Look-ups in named tables: a row name and a column name give one cell, copied from the table.

Bedomam
fields: Vud, Venavov, Fekofim, Kenol, Ludes, Dif, Ribof
Romazak: [-63990, 31258, -70723, 34679, -64215, 38029, 32676]
Zafadi: [55591, -77831, 59545, -77155, 49369, -80897, -75577]
Dipose: [-48083, 21578, -56450, 18575, -45386, 20023, 18686]
Soka: [-53942, 24078, -59561, 28168, -55057, 29446, 25210]
Pev: [52621, -73680, 58360, -73707, 47796, -77103, -74818]
Zenuvu: [-23918, -965, -28050, -643, -25955, 149, -1286]
Togu: [-56524, 27875, -61617, 24824, -51042, 27515, 25000]
Nov: [-49775, 23709, -58906, 19093, -46869, 21331, 20990]

Vud of Zenuvu: -23918
Kenol of Zenuvu: -643
Dif of Soka: 29446
Ribof of Dipose: 18686
Venavov of Dipose: 21578
Dif of Romazak: 38029
Ludes of Romazak: -64215
Vud of Pev: 52621
Fekofim of Zafadi: 59545
Dif of Zafadi: -80897
Venavov of Zenuvu: -965
Vud of Soka: -53942
Venavov of Soka: 24078
Dif of Togu: 27515
Fekofim of Zenuvu: -28050
Fekofim of Soka: -59561
Venavov of Togu: 27875
Vud of Dipose: -48083
Ludes of Dipose: -45386
Row with the largest Fekofim: Zafadi

Table Bulesi
cols = Gepa, Sibubi, Vit, Pozela, Subi, Nas, Fuf
Des: [26, 221, 113, 211, 75, 134, 180]
Rit: [42, 210, 117, 201, 84, 136, 175]
Zuga: [132, 147, 141, 144, 133, 144, 148]
Tonu: [81, 183, 127, 177, 105, 139, 163]
Remesi: [104, 166, 134, 161, 118, 141, 156]
Navi: [108, 164, 135, 159, 119, 142, 155]
Teb: [26, 222, 113, 211, 75, 134, 180]
Fifi: [130, 148, 141, 145, 132, 144, 148]
Kefope: [79, 184, 127, 178, 104, 139, 163]
Kegi: [122, 154, 138, 150, 127, 143, 151]
Dig: [48, 206, 119, 198, 87, 136, 173]

What is the Gepa of Kegi in Bulesi?
122
What is the Gepa of Dig in Bulesi?
48
What is the Fuf of Kegi in Bulesi?
151
What is the Sibubi of Kegi in Bulesi?
154
What is the Fuf of Des in Bulesi?
180
What is the Nas of Kefope in Bulesi?
139
What is the Fuf of Fifi in Bulesi?
148
What is the Sibubi of Fifi in Bulesi?
148
What is the Subi of Kegi in Bulesi?
127
What is the Vit of Kegi in Bulesi?
138
What is the Fuf of Zuga in Bulesi?
148
What is the Fuf of Remesi in Bulesi?
156

Pibif =
|  | Dusif | Favibo | Git |
|---|---|---|---|
| Gobira | 195 | 532 | -619 |
| Zor | -447 | -310 | -78 |
| Loked | -275 | -553 | -678 |

Gobira, Favibo: 532
Zor, Git: -78
Gobira, Git: -619
Loked, Favibo: -553
Zor, Dusif: -447
Loked, Git: -678
Gobira, Dusif: 195
Row with the largest Dusif: Gobira

Table Zoma
,Siti,Rel,Bibibu,Miduda,Lopulel,Lan,Degufib,Zivotu,Bibadi
Pamidez,146,190,174,163,135,119,163,162,193
Lub,136,237,80,135,128,152,158,97,166
Ges,133,247,99,174,123,117,158,110,191
Bab,134,198,44,122,145,132,139,79,144
Zoz,159,211,159,154,119,127,180,152,192
Taraz,155,118,184,154,151,182,148,167,144
Fot,133,222,61,142,138,149,141,93,158
Kaziru,159,129,187,165,143,156,152,163,147
Pavap,163,139,203,166,149,148,162,182,156

Degufib of Zoz: 180
Siti of Taraz: 155
Bibadi of Taraz: 144
Lopulel of Pamidez: 135
Miduda of Bab: 122
Lan of Kaziru: 156
Bibibu of Pavap: 203
Lan of Bab: 132
Bibibu of Fot: 61
Bibadi of Pavap: 156
Rel of Zoz: 211
Which row has the largest Lan? Taraz

Zab:
	Gak	Sus	Tis	Bibutef
Fuluzo	0.48	0.59	0.55	0.50
Tadubo	0.49	0.62	0.56	0.45
Gubi	0.76	0.58	0.66	0.46
Zazo	0.59	0.34	0.62	0.31
Figin	0.78	0.84	0.60	0.70
Getuz	0.74	0.79	0.16	0.83
Gulifi	0.52	0.58	0.53	0.53
Memir	0.79	0.66	0.41	0.61
Nivak	0.74	0.79	0.09	0.83
Ladani	0.74	0.75	0.07	0.79
Fizanog	0.76	0.67	0.18	0.65

Tis of Figin is 0.60
Gak of Getuz is 0.74
Bibutef of Memir is 0.61
Tis of Fizanog is 0.18
Bibutef of Figin is 0.70
Gak of Gulifi is 0.52
Gak of Zazo is 0.59
Gak of Nivak is 0.74
Sus of Figin is 0.84
Sus of Gubi is 0.58
Tis of Getuz is 0.16
Sus of Gulifi is 0.58
Gak of Ladani is 0.74
Tis of Nivak is 0.09
Tis of Gubi is 0.66
Tis of Fuluzo is 0.55
Bibutef of Getuz is 0.83
Gak of Memir is 0.79
Tis of Memir is 0.41

